[128 = 0]

mcds: 100 120 169 134 112 163 144 106 129 140 141 138  85 127 144 120 160 129 135 154 138
dprc: 145 153 134 155 141 151 111 114 108 148 102 125 112 118 122 157  99 128  80 169 144
gpzc: 142 135 135 100 132 118 144 124 135 117 114  81 144 138 126 112 104 120 179 144 119
mcds: 119 164 117 143 159 167 117 127 120 134 126 159  97 108 134 130 109 133 107 159 115
bcbh: 128 126 135 130 121 127 119 127 139 125 140 135 125 129 123 143 159 148 124 112 147
bcbh: 123 151 128 128 108 141 111 124 121 152  94 107 125 144 121 131 144 127 115 142 176
bbzm: 111 124 125 161 119 141 125 125 116 138  71 156  92 123 106 161 171 131  74 119 121
mcds: 115 107 114 127 126 112 135 128 116 146  98 140 112 130 113 157 169 128 108  95 136
jmzl: 147  77 106 146 134 124 155 130  88 163 140 138 109 105 109 112 111 126 105 129 111
bcbh: 128 103 132 101 130 101 121 135 130 132 160 124 176 149 145 127 116 138 135 116 169
jmzl: 149 100  68 114 132 109 135 146 151 132 168 115 162 142 114 106 138 105 150  65  99
bcbh: 168 141 108 125 124 115 123 131 103 156 163 101 121 104 118 106  94 127 145 135 155
bbzm: 131 119  88 119 176 148 143 135 134 133 139 133 128 121 114 125 128 148 133 126  92
dprc: 130 117 190 114  84  91 114 123 136 104 135 117 164 153 151 133 121 128 147 129 183
mcds: 168 149 128 113 140 112 125 130 130 115 148  92 145 115 122 119  86 140 166 143 131
mcds: 109 115 142 105 155 157 134 120 166 110 139 142 153 169 156 129 118 105 149 133 110
dprc: 126 122 122 156 124 129 126 136 146  99 125 146 132 121 117 134 148 136 104 108  83
gpzc: 128  73 136 155 164 174 153 116 122 142 148 166 108 120 122 135 127 152  89 155  97
jmzl:  95 113 162 117  82 119 149 120 136 117 108 107 128 148 142 103 157 106 158 127 124
jmzl: 149 135 126 140 150 153 130 115 146 125 148 127 108 119 120 145 130 130 128 131 104
bcbh: 159  82 108 156 167 155 124 132 143 125 120 192 112 136  93 174 146 138  88  92 104
mcds: 166 142 121 102 123 106 109 139 139 121 181 122 148 132 135 106  96 114 182 105 162
gpzc: 110 125 100 128 129 108 119 156 131 106 131 142 176 131 136 102 111 133 113 113 102
bcbh: 175 131 105 122 164 155 130 118 118 167 172 123  92 109 109 132 114 139 148 137 152
gpzc: 142 113 151 135  85 111 141 130 113 126 144 109 115 110 117  92 135 141 155 133 139
gpzc: 120 123 125 133  92 110 130 132 125 133 160 101 146 122 135  97 142 131 127 121 134
mcds: 110 103 115  79 139  85 130 155 110 132 142 164 148 134 139 114 125 144 166  94 169
dprc: 124  98 119 134 153 111 143 120 148 112 162 140 148 130 147 156 121 102 107  96  68
dprc: 102 127 136 116 126  85 117 138 136 100 135 123 183 134 151 143 127 149 110 116 131
gpzc: 109 132 198 122  66 114 152 104 113 128 115  91  91 122 147 105 143 110 172 159 149
jmzl:  75 163 161 104  58  98 130 123 109 140  94 106  93 128 149 106 179 107 167 123 180
jmzl: 157  66 138 148 134 136 165 121 133 116 163 143 115 118 118 112 111 115 140 122  66
gpzc: 152 193  91 134 101  95 107 140 123 125 124  88 109  92 103 125 146 128 146  98 130
dprc: 150 123  97 121 171 105 131 139 115 122  99 141 134 117 108 157  97 130 121 113 102
gpzc: 127 137 115 132 107 126 134 123 122 147 124 102 111 123 121 120 147 110 130 120 127
jmzl: 145 102 145 151 118 140 134 103 118 159 130  89 133 134 121 150 133 135  83 155 148
mcds: 110 119 156 125  84  86 115 127 146 106 134 101 181 152 149 138 150 127 115 106 151
dprc:  82 120 140 118 133 143 128 121 108 163 174 118 160 133 172 105 113 153  92 179 171
bbzm: 152 139 154 119 121 138 120 121 158 105 143 126 125 143 130 127 123 115 173 124 135
bbzm: 133 114  98 126 162 128 125 138 121 137 136 120 172 131 125 129 101 154  96 141 125
bcbh: 141 151 130 163 140 124 102 132 106 122 110 174 107 100 124 163  99 130  75 135 127
jmzl: 151 172 105 142 134  92 104 130 129 114  89 120 119 109 107 188 135 119 102  92 115
bbzm: 182 140  99 106 145 103 135 132 121 134 157  93 127 109 112 113  85 114 183 117 122
gpzc: 151  76  69 132 130 124 128 149 128 158 163 124 166 141 100 108 146 142 105  86 137
bbzm: 110 109 171 130  72 111 142 108 134 133 162  98 117 129 144 120 179 126 140 118 150
bcbh: 121 182  91 100 171 100 106 144 131 111 110 129 146 116 131 159 115 143 135 110 125
mcds: 109  91 118 150 142 163 142 132 139 123 129 170 126 137 127 117 138 125  99 126  81
jmzl: 157 120  95 143 160 125 121 137 124 129 135 140 140 117 111 146 103 135  99 118 106
dprc: 180 166  71 148 168 187 142 106 117 181 117 121  24  95  84 145 129  81 143 127  90
dprc: 162 113 148 121 101 106 126 115 165 113 191  99 141 138 130 137 154 119 166  86 138
gpzc: 149 150 115 145 127 153 150 109 131 136 126  89  96 115 125 107  97  71 146 149  65
gpzc: 171 177 120 127 168 150 118 107 149 126 151  95 112 114 123 161 103 125 145 145 115
bcbh: 115 140 121 124 132 121 129 134 133 112 114 129 134 126 131 128 129 126 131 122 105
jmzl: 144  94 125 104 133  82 126 155 152  77 125 154 181 152 125 127 108 121 163  77 107
gpzc: 136 135  97 136 112 124 132 134 112 149 104 118  99 114 100 120 153 121 129 109 126
mcds: 137 127 107 132 143 124 126 131 125 135 139 143 115 115 118 144 138 133 119 107 123
bbzm: 155 133 107 163 133 142 126 124 111 149 116 132  87  99  96 147 139 135  93 127 116
bbzm:  79 147 109 105 175 137 145 125 136 117  72 145 114 135 140 159 141 113 129 125  78
bbzm: 149 176 129 138 129 141 128 115 136 118 110  87 105 110 116 133 118 120 144 151 101
dprc: 134 137 132 137 144 129 115 134 119 121 120 139 133 114 120 142 119 168 106 147 141
bbzm: 129 109 124  99 124 104 133 143 128 121 134 150 133 140 130 111 125 115 172  96 141
dprc: 156 132 151 156 113 149 114 117 113 143 110 126 116 129 117 135 104 125  99 163 158
gpzc: 137 122 120 130 115 126 140 117 127 144 116 105 114 134 121 131 136  92 134 116 117
bcbh: 130 142 118  92 131 133 134 136 126 134 134 101 146 142 138  79  92 113 184 149 141
jmzl: 130 109 137 131 134 139 126 130 133 121 117 138 151 147 130 126 110 128 116 141 127
bcbh: 114 151 103  85 172  92 107 157 133  99 149 154 184 131 156 126  79 141 149 114 133
bbzm: 116 120 153 108  91 108 146 111 133 133 122  81 135 150 146 117 136  86 161 125 135
mcds:  95 118 138 110 102 116 146 119 121 146 132 103 124 135 144 114 159 119 143 125 144
bbzm: 146 129 150 167  48 133 148 100  98 173 151  78  64  98 122  89 147  83 131 143 136
bcbh: 124  67  93 107 190 134 150 139 149 121 175 166 165 145 136 129 115 134 130  98  81
jmzl: 122 100 131 122 100 102 157 115 131 138 148  71 136 125 126 122 166 130 139 113 116
dprc: 164 127 132 133 145 133 123 121 131 126 109 121 128 133 111 154 107 127 125 136 131
bbzm: 113 132 137 120 144 141 136 115 144 124 142 125 124 132 144 140 135 124 133 134 112
jmzl: 115 105 198 172  84 180 159  88 119 143 145 115  78 119 147  99 132 107 112 194 108
dprc: 159  96 122 143 122 133 128 125 129 145 170 111 150 133 120 118 117 133 110 128 139
mcds: 104  86 118 113 144 144 136 153 137 111 128 181 166 161 143  84 100 117 138 125 106
mcds: 119  67 142 122 110  88 141 140 119 122 127 154 138 131 117 139 169 159 123  89 147
bcbh: 162 147 112 148 147 167 106 140 136 120  92 176  90 126  91 140 129 133 128 121 128
178 139 118 143 102 120 111 112 107 178 155  78 128 125 120 132 103 100 109 135 183 -> dprc
 99 103 160 142 130 131 169  98 122 130 125 101 103 109 137 150 158 141 106 154  82 -> gpzc
115  97 153 140 124 126 139 128 144  98 156 169 123 123 140 128 142 132 128 111  95 -> dprc
 63 135 125  67 130 105 115 163 136 104 102 127 211 171 159  87 126 164 157 136 170 -> jmzl
123 107 115 140 145 144 127 141 131 115  78 159 147 150 116 131 112 120 100 130  99 -> mcds
144 154  82 125 161 133 104 135 140 138 126 134 137 133 116 159 130 125 110 101 133 -> gpzc
 96 119 152 129 119 189 140 110 197 101 175  79 187 177 163  83 142 126 138 165  86 -> jmzl
 46 134 141 127 139 147 140 117 121 135 124 148 129 130 177 128 139 124  86 160 107 -> bbzm
148 127 133  75 154 109 131 132 176  86 125 105 171 166 127 142 123 127 205 100 124 -> bbzm
109  99 115 106 137 132 144 126 168 120 137 112 145 154 119 142 197 149 147  87 116 -> bcbh
137 119 101 131 158 124 121 148 124 115 107 160 151 131 118 132  95 130 110 121 105 -> jmzl
160 122  87 152 108 119 118 153 118 128 107 131 137 124  92 101 116 115 117 104 112 -> bcbh
114 136 115 136 149 137 113 146 123 117 129 161 142 117 128 124 122 167 101 139 127 -> bbzm
 99 139 170 117 109 113 127 126 129 103 114 119 143 131 149 125 131 146 137 150 141 -> jmzl
 94  98 146 124 124 106 122 118 142 128 145 137 164 153 157 169 160 132  86 103 149 -> gpzc
164 126 115 104 156 139 148 114 140 141 149 100 107 128 115 131 120 112 182 123 117 -> mcds
112 126 119 107 134 116 112 144 123 133 153 119 185 141 145 108 112 162 118 141 170 -> jmzl
126 100 157 110 133 106 135 128 112 123 127 152 137 136 145 133  96 121 141 134 146 -> dprc
183 139 113 131 117 106 120 135 101 145 156 119 114 103 115 105  78 107 152 125 148 -> bbzm
137 107 143 178  86 131 153 110  81 161  99 139  53  94 113 122 127  81  96 139 102 -> jmzl
146 129 138 159  88 135 122 107 135 147 162  92 123 128 132 128 140  99 103 127 134 -> jmzl
121 116 108 143 120 132 114 135 123 146 109 135 146 143 119 136 143 130  81 118 146 -> bcbh
156 113 133 103 107  92 120 155 123 109 117 128 155 138 107 101 116 149 177 109 168 -> gpzc

cd_hm: 172  93 125 180 134 153 141 115 124 118 141 205 160  99 104 120 139 128 118 120 108
zf_rj: 133 139 149 115 178 147 175 131 145 170 148 182 135 129 134 116 123 117 141 129 141
sj_lb: 121 116 116 128 160 123  98 146 132 151 170 172 139 159 122 114 133 128 137 132 101
qs_gn: 119 145 145 109 133 141 151 106 129 131 137 112 125 121 147 128 134 128 139 121 150
qs_gn:  87 157 138 104 138 120 138 155 150 152 106 101 102 161 149 109  96 133 131 143 142
qs_gn: 139 120 126 128 156 121 139 142 136 161 128 175 142 132 112 119 115 108 102 148 119
cd_hm: 174 113 112 178 119 150 147  92 110 111 100 194 159  87  97 123 137  92  70 153 143
cd_hm: 140 124 133 134 140 144 156 121 115 135 126 156 141 102 119 126 138 112 133 124 130
zf_rj: 133 130 122 123 138 110  96 113 114 127 142 118 113 139 142 138 136 117 116 128 128
sj_lb: 129 120 138  91 122 106 156 161 158 155 117 107 143 124 105 144 107 136 124 134 118
qs_gn: 150 102 116 148 128 118 107 133 120 124 135 152 140 123 110 133 132 126 116 127 102
sj_lb: 105 121 102 144 161 116  65 153 124 146 161 174 122 182 132  98 124 124 124 145  96
cd_hm: 100 149  98 147 110 137 126 165 136 124  72 143 124 149 103 104 110 113 111 169 148
qs_gn: 106 136 155  92 117 126 166 132 134 138 115  75 127 110 139 130 116 138 143 116 130
zf_rj: 133 142 129 106 153 106 115 117 119 145 134 119 107 138 145 142 130 104 113 135 141
cd_hm: 121 133 145  90 145 121 158 115 147 164 141 131 150 127 129 122 114 116  98 147 135
sz_tg: 114 113 135 130 156 128 114 116 135 155 170 167 149 149 140  93 116 129 104 140 100
sz_tg: 134 138 112 146 139 127 102 104 115 124 127 153 120 141 136 120 133 103  93 150 145
qs_gn: 144 130 139 114 115 116 108 102 159 111 167  97 120 149 150 154 130 165 132 112 141
zf_rj: 109 164 140 120 157 160 201 152 126 159  78 156 117 111 126 107 118  94 147 142 167
sj_lb: 130 122 126 111 138 153 178 149 127 151 130 169 171  98  85 127 147 111 154 130 126
cd_hm: 101 124 162  98 126 113 152 157 154 150 126  78 117 135 149 121  93 163 148 109 103
zf_rj: 153 100 113 152 113  98  49 109 114  93 164 108 113 145 141 150 142 150 121 107  96
sj_lb: 124 131 113 134 120 130 119 125 108 120 110 129 130 120 117 126 137 108 117 140 133
sz_tg: 143 143 112 159 143 140 154 133 113 137  69 180 122 112 110 116 119  78  88 163 157
sz_tg: 153 116 102 162 133 157 159 157 123 132 100 211 162 103  70 122 141 101 130 146 129
zf_rj: 108 112 108 139 125 111  98 177 140 141 118 144 134 159 106 107 104 136 117 148  92
sj_lb: 133 144 131 147 125 146 143 117 106 108 101 120 104 108 142 131 138 119 146 115 151
zf_rj:  98 152 112 149 140 153 140 156 106 132  83 154 111 132 124  98 127 100 144 145 143
sj_lb:  90 141 115 128 120 148 186 189 123 153  47 148 146 107  83  94 105  94 126 165 132
sz_tg: 127 121 136 104 132 114  87  92 142 124 201 107 134 156 154 139 142 156 132 113 119
sj_lb: 102 146 133 154 131 143 126 153 149 123 110 131  95 163 154  99 101 154 148 127 135
zf_rj: 186 107 139 147 101 100 106 116 128  86 125  78  93 108 142 184 133 161 140  82 120
sj_lb: 121 126 132 133 109 143 150 109 127 122 114 128 150 109 122 113 124 124 105 140 134
cd_hm: 170 140 112 143 120 132 117  63  71  92 111 122 117  83 130 163 174  77 100 128 169
qs_gn: 118 112 116 124  86 105  74 131  98  87 133  51 114 122 131 152 149 150 156  98  97
qs_gn: 107 154 133 125 118 136 145 143 159 127 104 113 111 151 138 118 105 144 133 140 156
cd_hm: 139 126 109 124 131 113  84 101 147 128 169 152 145 163 123 133 135 126  88 154 137
cd_hm: 154 107 141 122 139 116  99  96 122 119 190 118 127 127 150 152 150 150 145  92 107
zf_rj: 132 127 150 105 140 132 173 130 149 154 133 136 145 115 123 128 116 130 126 128 131
sz_tg: 109 121 126 141  90 125 140 162  89 105  56  70 110  88 117 128 121 123 149 112 106
sz_tg: 152 122 148 103  90 131 144  75 122  94 151  66 142  86 135 169 157 147 140  95 143
qs_gn: 118 133 121 123 142 109 119 163 156 154 116 143 119 163 123 118  97 128 108 153 124
sz_tg: 150 113 127 118 122 131 116  96 132 117 180 134 156 121 120 149 157 140 134 114 125
qs_gn: 139 134 110 124 120 131 104 104 110 107 147 124 132 125 121 149 164 116 136 126 145
sz_tg: 143  94 144 111 124 120 139 110 113 134 157 117 161  90 118 139 140 131 126 107  91
sj_lb: 137 138 143 128 137 152 177 138 125 129 111 136 121 101 126 136 137 126 168 107 145
zf_rj: 153 119 104 153 118 116  60 119 142  95 168 137 116 167 131 149 144 156 133 119 125
sz_tg:  99 164 139 111 123 112 109 128 143 120 113  62  73 166 176 130 106 147 135 126 156
cd_hm: 146 152  95 141 112 113  67 118 112  85 120 100  83 153 136 167 157 122 139 126 164
147 112 131 117 149 115 110 111 122 139 172 141 138 128 132 140 142 126 126 117 110 -> sj_lb
 78 161  98 164  67 145  96 170 128  69  58  70  83 160 133 111 117 158 165 134 151 -> qs_gn
136 137 140 115 130 134 167 144 149 138 113 127 126 120 121 139 120 134 143 124 145 -> sz_tg
123 134 128 126 145 125 130 136 119 142 120 136 118 130 133 122 124 113 127 132 128 -> zf_rj
104 125 124 109 118 119 154 170 147 155  94 128 151 129  96 112  99 121 108 158 116 -> sj_lb
182 132 163  96 110 119 175  96 131 107 125  62 110  75 140 200 148 143 157  79 160 -> sj_lb
113 126 137 103 131 100 105 146 132 136 140  81 105 147 147 139 118 147 146 111 107 -> sz_tg
102 148 102 116 131 132 108 124 119 134 128 142 139 149 116 113 140  99 109 164 148 -> cd_hm
131 148 133 103 145 129 131  92 122 136 149 124 125 129 145 138 144 109 119 133 159 -> zf_rj
168  96 133 179 114 134 129 129 134 103 123 152 130 110 122 132 121 154 127 106 104 -> cd_hm
111 142 108 149  96 122  93 144 110  91  86  84  92 139 135 132 128 133 140 127 135 -> cd_hm
149 139 133 110 159 118 124 117 151 147 163 149 120 152 139 147 131 127 125 130 148 -> zf_rj
110 126 137 109 132 128 113 113  95 123 155  91 121 117 150 130 151 129 161 100 112 -> cd_hm
116 137 109 132 136 113  81 145 130 125 136 125 103 168 137 128 128 132 136 134 126 -> sz_tg
 92 130 157  94 116 127 160 131 104 135 111  57 121  96 148 122 123 132 156 103 111 -> qs_gn
133 129 111 142 119 131 103 104 105 109 128 133 131 124 125 129 146 111 111 137 136 -> cd_hm
165 133 137  98  96 127 135  86 138  92 158  76 133 105 127 189 166 150 155  97 163 -> sz_tg
136 126 158 110 133 144 203 144 163 154 117 141 150 104 114 128 108 141 139 123 135 -> zf_rj
118 117 121 149 103 141 144 172 153 121 100 140 142 131  99 114 109 153 142 133 114 -> zf_rj
165 105 166  88 146 110 155  93 161 155 190 125 156 115 138 155 125 149 114 107 117 -> zf_rj
157 142 129 118 128 125 133  97 132 119 132 123 123 120 131 157 142 117 114 130 164 -> sz_tg
107 129 116 150 160 141 124 151 104 150 117 178 126 135 125  91 125 100 130 142 111 -> sj_lb

mqhf: 165 166 109 129 133 146 145 124  97 120 127 153 132 122 135 171 135 120 152 176  88
zgbl: 113 121 109 148 147 115 145 124  81 114 137 124 120 134 153 104 154 126 110 194 115
mzhr: 102 122 116 111 157 151 129 171 100 122 143 111 125 145 124  97 139 118 128 115 131
mzhr: 133 124 158 143 125 115 132 101 159  99  85 134 154 109 129 159 118 168 112 155 133
mzhr: 133 150 112 127 143 140 122 151 122 115 128 134 143 136 126 159 123 141 134 116 137
zgbl: 128 174 114 112 132 126 113 159  59 144 114  82 147 180 103 100  95  55 169 117 115
hnpn: 147 127 110 163 117  86 145 146  64 145 133 104 106 129 116  65 143  78 133 141 118
hnpn: 138 129 135 123 143 161 151 165 110 128 131 133 121 123 112 126 146 122 148 126 107
zgbl: 101 161 114 101 155 125 114 127  76  99 100  98 158 166 125 105 107 132 125 155 131
mqhf: 152 142 112 143 141 145 146 145 127 112 134 162 128 108 135 173 150 166 125 137 129
mqhf: 112 100 153 136 121 136 138 113 165 140 128 148 114 116 146 136 149 186  95 105 171
mzhr: 119 127 119 120 143 140 128 149 120 122 138 126 127 133 123 119 134 133 129 116 131
mqhf: 112 141 142  88 140 174 143 134 112 138 112 138 119 137 134 116 145 175 111  99 161
hnpn: 102 108 141 112 140 157 144 141 108 143 140 119 110 139 136  93 149 112 128 139 117
mzhr: 157 125 139 156 101 123 146  92 160 144 123 169 111  95 159 174 149 166 102 137 148
zgbl: 119 132 131 143 127 115 117 132 126 131 125 113 144 150 125 139 112 113 138 129 133
mqhf: 127 113 161 118 138 165 154 133 148 121 117 151 124 111 120 141 151 181 126 123 130
zgbl:  96 116  96 121 154 112 120 118 116  92 140 129 125 124 150  98 144 175  82 150 151
mqhf:  99 113 134  98 157 145 125 128 145  86 116 131 139 118 124 114 133 188 102 128 140
hnpn: 132  96 155 137 125 155 147 165 153 154 151 138 108 119 104 126 149 126 151  83 125
mzhr: 156 133 127 136 159 138 164 159  84  76 102 130 136  94 106 112 151 132 138 191  75
mzhr:  89 115 151 104 157 120 106 135 141  75  96  92 173 146  88 103  95 151 135 130 122
zgbl: 145 109 125 129 131 144 125 162 158 128 163 134 123 112  99 142 127  92 169 109  85
mzhr: 163 150 111 161 125 130 137 180 102 140 120 120 126 114 135 146 131  70 133 119 127
mqhf: 125 171  95 160 131  29  91 112  72  77  65  71 183 153 117  95  77 122  99 158 161
hnpn: 144 129 140 148 126 106 138 128 120 113 112 127 140 124  97 125 126 146 144 135 119
hnpn:  80  98 155 106 131 133  73 144 217 113 108  88 164 130 134 142  76 103 104  69 162
hnpn: 104 123 159 132 141 124 137 115 120  98  67 107 150 122 152 115 127 152  82 171 149
mzhr: 156 155 131 142 111 120 142 121  90 146 108 123 127 133 131 131 125  91 143 154 111
zgbl:  92 146 133  99 127 132  95 107 139 139 120 112 153 177 132 142  92 140 129  99 161
zgbl: 110  99 100 105 146 128 121 119 156  97 158 149 107  94 140 101 152 183  87 119 141
hnpn: 106 105 158 131 128 124 120 133 158 119  97 106 140 119 134 117 117 128 101 116 151
hnpn: 144 124 139 161 134 132 157 160 105 133 129 134 125 127 111 134 151 134 146 132 122
zgbl: 153 114 151 143 100 117 158  94 115 152 122 134 101 108 132 105 147  99 136 173  92
hnpn:  97 110 124 119 132 128  94 146 159 138 158 106 138 155 120 129 102  91 146  92 129
mzhr: 146 134 167 146  87 107 148  66 124 160  90 133 121 126 145 132 128 131 119 161 134
hnpn: 126 111 149 125 107 115 131  83 158 135 116 141 116 110 139 119 133 165 101 125 148
zgbl: 108 113 123 142 129 116 117 127 124 141 160 112 131 158 128 125 119  84 154 149 103
mqhf: 114 116 131 117 112 131 125 107 139 163 155 138 105 143 134 115 136 142 127  97 149
zgbl:  91  74 123 176 121  62 107  84 186 109 147 134 129 116 159 129 134 189  68 137 180
mqhf: 134 106 124 136 135 160 132 181 155 140 156 133 112 105 137 143 143  89 131 100 120
mqhf: 146 156 119 132 126 107 120 148  84 126 112  95 146 148  96 107 101  67 165 136  98
mqhf: 165 133 165 183  97  80 140 131 108 144  89  97 148 135  87 125 104  66 172 147  98
mzhr:  86  84 164 112 133 112 114  74 180  93 112 118 146 122 129 112 114 165 107 167 117
149 163 142 141 131 114 117 150 136  99  76 118 177 132  91 169  93 157 141  96 151 -> mzhr
120 127 143  84 138 193 134 187 115 157 132 104 112 134 120  99 129  54 152  89 106 -> mqhf
 93 123 105  90 169 126  89 209 107  86 120  57 154 140  85  50  92  65 133  79 122 -> mqhf
140 114 130 166 125 115 136 149 123 136 145 121 128 130 119 137 131  81 157 150  96 -> zgbl
126 150 102 151 141 147 147 133  86 142 145 150 119 147 178 167 158 137 114 170 141 -> hnpn
108 114 159 124 146 142 144 143 114 111  94 107 138 128 125 102 134 131 117 151 125 -> hnpn
128 127 147 150  99  87 119  96 133 148 106 110 135 141 128 119 108 115 123 124 149 -> zgbl
119 134  75 130 158 101 103 135 130  72 144 134 146 118 132 134 124 170 102 137 141 -> mqhf
116 133 130 103 129 138 119 123 117 132 120 107 129 138 135 107 114  88 130 140 112 -> mqhf
132 131 165 172 107  74 132  91 124 116  56 103 158 125 138 130 108 136  98 169 153 -> mqhf
142 100 172 120 127 196 161 166 158 154 138 143 106 103 123 148 152  90 159 120  86 -> mqhf
136 138 148 182 116  69 135 115  77 124  84  84 158 154 116 111 105  75 147 196 104 -> zgbl
150 136 137 158 111 114 124 126 157 128 104 133 142 110 140 173 116 125 117 122 145 -> mzhr
149 139 160 150 117 126 160  99 118 124  81 145 133 111 142 151 142 165 111 170 135 -> mzhr
108 123 144  76 143 171 124 118 149 114 125 133 132 128 125 127 123 144 133 129 110 -> hnpn
158 134 132 125 119 137 139 145 130 134 121 135 117 103 112 125 133 118 137 105 120 -> zgbl
128 122 128 137 120 108 121 126 122 134 134 112 130 137 117 112 117  96 144 134 112 -> zgbl
